How the elements are linked:
JC ! GH
JC % DJ
DH ! HQ
DH % FB
FF ! ZB
FF % JN
LB ! JN
LB % ZB
FS ! ZM
FS % SQ
NM ! BM
NM % MP
QG ! FB
QG % HQ
LT ! MC
LT % GD
MC ! DH
MC % RH
GH ! PR
GH % BR
RD ! ML
RD % PB
DL ! ZG
DL % HS
GD ! JC
GD % LT
PG ! NM
PG % GM
TR ! FD
TR % SN
MG ! TR
MG % ZR
DJ ! LT
DJ % JC
BR ! DJ
BR % GH
SG ! QG
SG % CH
JD ! TH
JD % GJ
GM ! SR
GM % PG
SQ ! CJ
SQ % FS
SR ! FS
SR % CJ
HS ! SG
HS % DL
FB ! RH
FB % DH
ZR ! BB
ZR % MG
GN ! CC
GN % MF
BB ! GJ
BB % TH
JN ! BG
JN % FF
ZB ! NB
ZB % LB
PB ! JD
PB % RD
MF ! QC
MF % GN
QC ! PB
QC % ML
NB ! SN
NB % FD
ML ! GN
ML % QC
MP ! GM
MP % NM
FD ! LB
FD % NB
ZG ! FF
ZG % BG
BM ! MF
BM % CC
GJ ! RD
GJ % JD
BG ! HS
BG % ZG
HQ ! CH
HQ % QG
CJ ! PG
CJ % SR
ZM ! BR
ZM % PR
CC ! MP
CC % BM
TH ! MG
TH % BB
SN ! ZR
SN % TR
CH ! DL
CH % SG
PR ! SQ
PR % ZM
RH ! GD
RH % MC

The rows follow the links: the fewer symbols apart two elements are, the more alike their rows tend to be.

Each row is also shifted at random along 2 hidden directions that mean nothing.

Some elements, each with a row of numbers:
HS
+241 +255 +142 -261 -499 +182 -201 -282 -224 -52 -184 +425 -140 +132 +15 +398 -234 -77 -38 -196 +70 -107 +94 +28 +152 -122 +566
SR
-651 +37 +146 -293 -433 +17 +105 +252 +120 -320 -119 +482 +308 -388 -376 -23 -6 +13 +122 +255 -300 +109 +278 +96 +194 -192 +374
TH
-78 -51 -620 +310 +455 +552 +24 +94 -83 -176 +101 -91 -505 -199 -44 -29 -261 +270 +535 +115 -147 +68 -90 +418 -271 +341 -102
QC
+87 -260 -363 +362 +539 +108 +135 +237 +9 -45 +197 -423 -181 -200 +29 -260 +25 +196 +303 +189 -150 +62 -98 +193 -250 +247 -493
PR
+327 -15 +245 -76 +311 -374 +50 +219 +528 +150 -22 -5 +600 +87 -220 -70 +96 -168 -432 -13 +198 -112 -122 -270 +300 -275 -269
ML
+232 +177 -283 -143 -435 +130 +102 +84 -296 +50 -340 +392 -246 -417 +240 +112 +208 -47 +237 -1 -174 +373 +86 +22 +185 +167 +277
ZR
+514 +152 -598 +185 +211 +237 -9 -96 -152 +251 -189 +37 -471 -51 +385 +143 +10 -16 +111 -189 +157 +170 -242 +61 +55 +339 -124
ZB
-585 -125 -420 +333 +190 +3 -1 -160 -210 +325 +53 -333 -489 +157 +454 -89 +166 +21 +28 -160 +134 +82 -231 -50 -250 +293 -378
SN
+512 +133 -740 +353 +584 +286 -78 -88 +75 +250 -123 +23 -476 +64 +268 +180 -86 -1 +102 -212 +210 +70 -414 +97 +56 +336 -275
JD
+279 -166 -348 +285 +346 +317 +68 +45 -216 -106 +189 -353 -387 -141 +68 -165 -73 +238 +405 +145 -165 +98 +3 +272 -382 +297 -216
MC
+94 -23 +148 +146 +872 +90 -159 +121 +751 -261 +300 -44 +404 +352 -656 +91 -547 +119 -213 +43 +158 -520 -206 +173 -12 -276 -210
NM
+80 -221 -197 +263 +665 -171 +139 +359 +424 +67 +139 -307 +233 -123 -167 -291 +82 +67 +3 +160 +4 +31 -168 -25 -30 +57 -599
MF
+90 -269 -316 +376 +654 +48 +149 +301 +177 -11 +181 -407 -28 -166 -35 -309 +26 +186 +213 +194 -84 +58 -120 +135 -224 +216 -530
BM
-375 -222 -464 +373 +802 +29 +167 +421 +422 -21 +142 -269 +9 -184 -150 -313 +50 +207 +159 +202 -73 +45 -224 +127 -104 +184 -637
MP
-115 +187 +57 -309 -573 +39 +113 +214 -148 -203 -243 +503 +131 -433 -112 +70 +143 +16 +180 +143 -298 +260 +262 +48 +228 -70 +453
GM
+582 +197 +27 -285 +28 +227 +10 +269 +322 -307 -205 +614 +347 -328 -480 +242 -271 +12 +108 +174 -131 +5 +84 +170 +403 -185 +389
LT
-188 -198 +699 -129 -69 -287 -88 -12 +139 -168 +296 -337 +479 +261 -320 -168 -71 +16 -238 +142 -3 -292 +190 -117 -162 -346 -4
BR
-1002 -132 +441 -239 -308 -202 +86 +163 +189 -289 +140 +66 +457 -85 -394 -156 -6 +65 -15 +244 -225 -77 +278 +15 -11 -320 +121
CC
-272 +273 -571 -126 +47 +432 +65 +405 +324 -276 -370 +819 -65 -591 -334 +246 -174 +67 +324 +118 -203 +214 -52 +267 +366 +25 +329
HQ
+309 -168 +381 +143 +515 -167 -136 -195 +229 +12 +382 -492 +239 +509 -162 -103 -213 +11 -281 -86 +255 -392 -133 -96 -236 -148 -321

In each set, the symbols that take the first to the second take the third to the fourth. Give the fourth.
Answers are names.
A -368 -149 -272 +310 +293 -56 -32 -230 -109 +282 +133 -438 -372 +268 +344 -97 +116 +15 -53 -150 +191 -41 -225 -66 -287 +202 -396
B -227 -198 +537 +56 +169 -241 -84 -142 +146 -44 +370 -494 +295 +413 -187 -187 -101 +23 -235 +29 +123 -331 +40 -129 -240 -220 -239
C -240 -173 +4 +254 +583 -25 -143 -96 +280 +67 +287 -431 +15 +435 -136 -75 -188 +61 -197 -87 +220 -360 -206 +5 -257 -18 -401
D DJ

A -366 +109 -463 +69 -122 +547 -63 -133 -302 -222 -61 +207 -601 -135 +72 +214 -274 +163 +450 +14 -145 +56 +66 +340 -214 +254 +329
B +697 +235 -665 +174 +309 +339 -35 +9 -43 +189 -258 +259 -438 -127 +293 +260 -19 -11 +173 -150 +96 +177 -267 +111 +200 +329 -31
C +704 -14 +904 -372 -378 -243 -36 -10 +22 -240 +114 -23 +618 +71 -339 -33 -50 -75 -179 +105 -105 -183 +331 -127 +63 -369 +337
D PG

A -308 -55 +237 +5 +522 +19 -115 +150 +586 -272 +269 +44 +439 +212 -594 +12 -395 +98 -141 +127 +46 -407 -59 +118 +18 -322 -69
B -246 +229 -16 -183 -522 +274 -148 -256 -294 -97 -144 +401 -294 +16 +103 +326 -192 +0 +112 -126 -35 +4 +137 +126 +27 -5 +561
C +567 +155 +83 -148 -472 +316 -132 -383 -567 -78 -9 +40 -431 +110 +210 +208 -138 +25 +236 -134 -40 -23 +203 +124 -166 +104 +497
D DH

A -272 -125 +531 -164 +68 -129 -72 +81 +295 -265 +226 -28 +524 +157 -493 -99 -181 +31 -131 +169 -42 -272 +150 +17 -6 -309 +63
B +685 +73 -111 +43 -106 +426 -71 -243 -457 -151 +61 -97 -466 +25 +128 +80 -206 +135 +343 -26 -100 -29 +95 +266 -302 +211 +224
C -370 +300 -437 -16 -133 +571 -171 -141 -89 -213 -123 +520 -470 -58 -84 +380 -412 +77 +300 -125 -42 -68 -31 +309 +20 +82 +474
D FS

A +1165 +182 -290 +60 -79 +91 +6 -171 -365 +292 -202 -14 -412 -33 +500 +124 +153 -124 +66 -176 +100 +221 -87 -55 +64 +262 +41
B +233 -252 -209 +283 +277 +134 +111 +89 -227 -62 +223 -494 -275 -156 +151 -271 +52 +201 +370 +200 -184 +88 -9 +169 -349 +282 -319
C -124 -109 -296 +393 +678 +42 -124 -151 +198 +205 +242 -364 -250 +400 +126 -23 -171 +49 -124 -158 +266 -216 -323 +31 -214 +148 -474
D LB

A +564 +210 +38 -329 -185 +167 +29 +224 +129 -218 -256 +566 +213 -363 -273 +218 -102 +15 +133 +141 -180 +147 +143 +126 +381 -136 +408
B +417 +209 -452 -17 -208 +203 +80 +59 -254 +91 -362 +366 -282 -345 +280 +137 +118 -54 +175 -43 -85 +353 -43 +75 +204 +225 +216
C +893 +35 -256 +170 +273 +466 -68 -170 -258 -191 +113 -114 -447 -4 +55 +97 -311 +210 +392 +18 -85 -52 -16 +337 -270 +265 +104
D QC

A +145 +213 -190 -214 -352 +181 +87 +227 -10 -178 -358 +580 -1 -453 -129 +183 +15 -34 +220 +136 -232 +285 +120 +128 +292 -25 +399
B -444 +351 -131 -200 -121 +184 -143 -49 +306 -103 -261 +729 +46 +81 -264 +460 -280 -94 -162 -172 +96 -116 -143 +70 +365 -201 +427
C +136 +274 +351 -342 -370 -147 -125 -179 +122 +44 -218 +449 +269 +212 -61 +314 -60 -208 -337 -198 +215 -112 +12 -190 +368 -317 +385
D GN

A +263 -15 -387 +327 +424 +55 -62 -190 -82 +283 +84 -348 -412 +266 +345 -15 +29 -12 -98 -201 +239 -47 -275 -13 -171 +240 -380
B -704 -339 +233 +210 -90 -324 -9 -286 -259 +247 +317 -716 -149 +371 +379 -311 +250 -23 -179 -110 +138 -80 -3 -235 -444 +66 -392
C -212 -46 -487 +310 +136 +41 +12 -188 -236 +344 -34 -243 -525 +99 +477 -44 +174 +1 +24 -211 +165 +154 -213 -64 -180 +313 -331
D ZG

A -926 +95 +232 -239 -373 -336 -1 +37 +244 +127 -187 +330 +383 +34 -89 +65 +179 -167 -356 -62 +107 +55 +33 -265 +312 -259 +121
B -217 +161 -766 +124 -99 +262 +137 +92 -159 +104 -341 +367 -484 -363 +329 +132 +154 +10 +274 -46 -82 +387 -140 +115 +144 +317 +66
C -1074 +320 -339 -146 -200 +330 -122 -23 +213 -139 -244 +755 -116 -65 -178 +420 -295 -52 +8 -97 +53 -49 -102 +181 +285 -97 +464
D CC

A -667 +211 -413 -187 -166 +285 +103 +416 +210 -284 -366 +776 +63 -551 -337 +204 -96 +104 +322 +222 -303 +236 +77 +248 +348 +9 +367
B +436 +111 +331 -287 +33 +87 -24 +266 +378 -361 -7 +421 +517 -127 -586 +155 -298 +45 -26 +190 -116 -169 +161 +119 +303 -313 +289
C +656 +179 -31 -237 -541 +76 +69 +72 -331 -13 -322 +372 -54 -363 +143 +142 +162 -88 +130 +35 -189 +331 +177 +13 +226 +52 +409
D GM

A +660 +264 -261 -179 -158 +210 +42 +164 -32 -73 -330 +570 -48 -381 -31 +228 -11 -23 +169 +14 -130 +227 +48 +102 +344 +42 +339
B -520 -175 -268 +275 +672 -173 +171 +438 +554 +45 +84 -175 +284 -165 -254 -274 +118 +80 -30 +182 +1 +25 -238 -2 +54 +13 -579
C -262 -292 +303 +88 +63 -547 +171 +216 +143 +236 +70 -397 +422 -37 +17 -377 +434 -86 -270 +131 -20 +89 +5 -308 +13 -87 -468
D CC

A +284 -327 +205 +138 +232 -415 +163 +178 +39 +191 +169 -595 +253 -29 +90 -458 +340 +8 -102 +124 -56 +98 -2 -201 -173 +28 -549
B -670 +246 -21 -193 -62 -57 -68 +65 +448 -4 -246 +624 +293 +66 -261 +299 -130 -153 -317 -133 +146 -99 -117 -81 +443 -291 +206
C -460 +107 -107 -27 +495 -218 +1 +298 +777 +50 -124 +354 +501 +16 -386 +70 -52 -110 -363 -11 +184 -116 -259 -107 +467 -251 -215
D BG

A +149 +194 +41 -159 -506 +313 -146 -315 -451 -112 -61 +256 -383 +70 +154 +294 -208 -13 +177 -134 -34 -22 +151 +130 -90 +51 +543
B +34 +137 +285 -182 +111 -346 -51 +122 +469 +122 -112 +251 +520 +155 -206 +119 +43 -209 -453 -80 +211 -143 -100 -246 +419 -301 -30
C -75 -145 +335 -28 +117 -560 +132 +190 +274 +175 +55 -231 +524 +14 -5 -304 +330 -135 -358 +50 +55 +8 -32 -321 +139 -169 -382
D JD

A +422 -128 -55 +88 -223 +262 +3 -235 -574 -76 +146 -347 -486 -60 +305 -79 -22 +119 +413 +27 -185 +84 +198 +204 -401 +275 +126
B -744 +225 +97 -289 -699 +25 -108 -210 -200 -66 -216 +488 -89 +58 +77 +302 -51 -98 -58 -161 +2 +42 +139 -1 +174 -106 +569
C -684 -12 -692 +479 +770 +242 -71 -10 +269 +168 +72 -149 -416 +200 +103 +29 -190 +92 +46 -169 +245 -110 -425 +142 -126 +255 -463
D RD

A +411 +227 -485 -44 -127 +251 +86 +85 -192 +72 -360 +408 -298 -351 +242 +202 +90 -31 +226 -38 -56 +319 -80 +77 +233 +229 +197
B +670 -148 -219 +271 +326 +266 +21 -27 -248 -54 +190 -396 -332 -63 +111 -185 -95 +150 +361 +86 -123 +17 -11 +244 -338 +271 -184
C -205 +281 +253 -329 -542 -26 -136 -196 -46 +42 -198 +476 +74 +143 -33 +306 -66 -174 -221 -204 +95 -75 +64 -113 +277 -218 +470
D CH

A +561 -135 +89 +262 +141 -211 -73 -382 -298 +371 +185 -644 -277 +445 +468 -127 +134 -92 -180 -234 +277 -99 -127 -213 -302 +179 -358
B +213 +210 +91 -132 +398 -166 -101 +162 +702 +69 -107 +410 +557 +169 -378 +218 -157 -138 -461 -91 +259 -207 -237 -169 +499 -338 -73
C +704 +214 -266 -123 -232 +157 +49 +72 -218 +35 -367 +412 -174 -331 +181 +214 +88 -45 +183 -34 -116 +280 +18 +52 +254 +136 +287
D JN

A +735 -67 +641 -154 -8 -628 +43 +60 +231 +254 +30 -211 +619 +224 -7 -144 +241 -242 -528 -79 +200 -66 -29 -416 +251 -306 -208
B -73 -267 -401 +366 +556 +146 +154 +244 +39 -49 +214 -409 -189 -203 -15 -296 +49 +236 +328 +194 -153 +98 -100 +206 -292 +252 -454
C +311 -273 -130 +241 +157 +89 +130 +13 -307 -19 +240 -575 -299 -124 +220 -303 +134 +168 +287 +180 -182 +106 +98 +128 -407 +253 -297
D JN

A -349 -109 -389 +363 +221 +2 -21 -201 -193 +314 +52 -364 -461 +173 +410 -106 +140 0 -21 -163 +190 +49 -220 -32 -227 +257 -376
B -1095 -150 -194 +317 +723 +97 -90 +98 +543 -79 +274 -193 +72 +243 -358 -53 -334 +167 -94 +52 +151 -314 -236 +138 -185 -75 -386
C -395 +108 +140 -280 -288 +54 +81 +275 +164 -353 -143 +526 +342 -325 -421 +81 -86 +19 +81 +233 -243 +57 +217 +119 +220 -222 +388
D ML

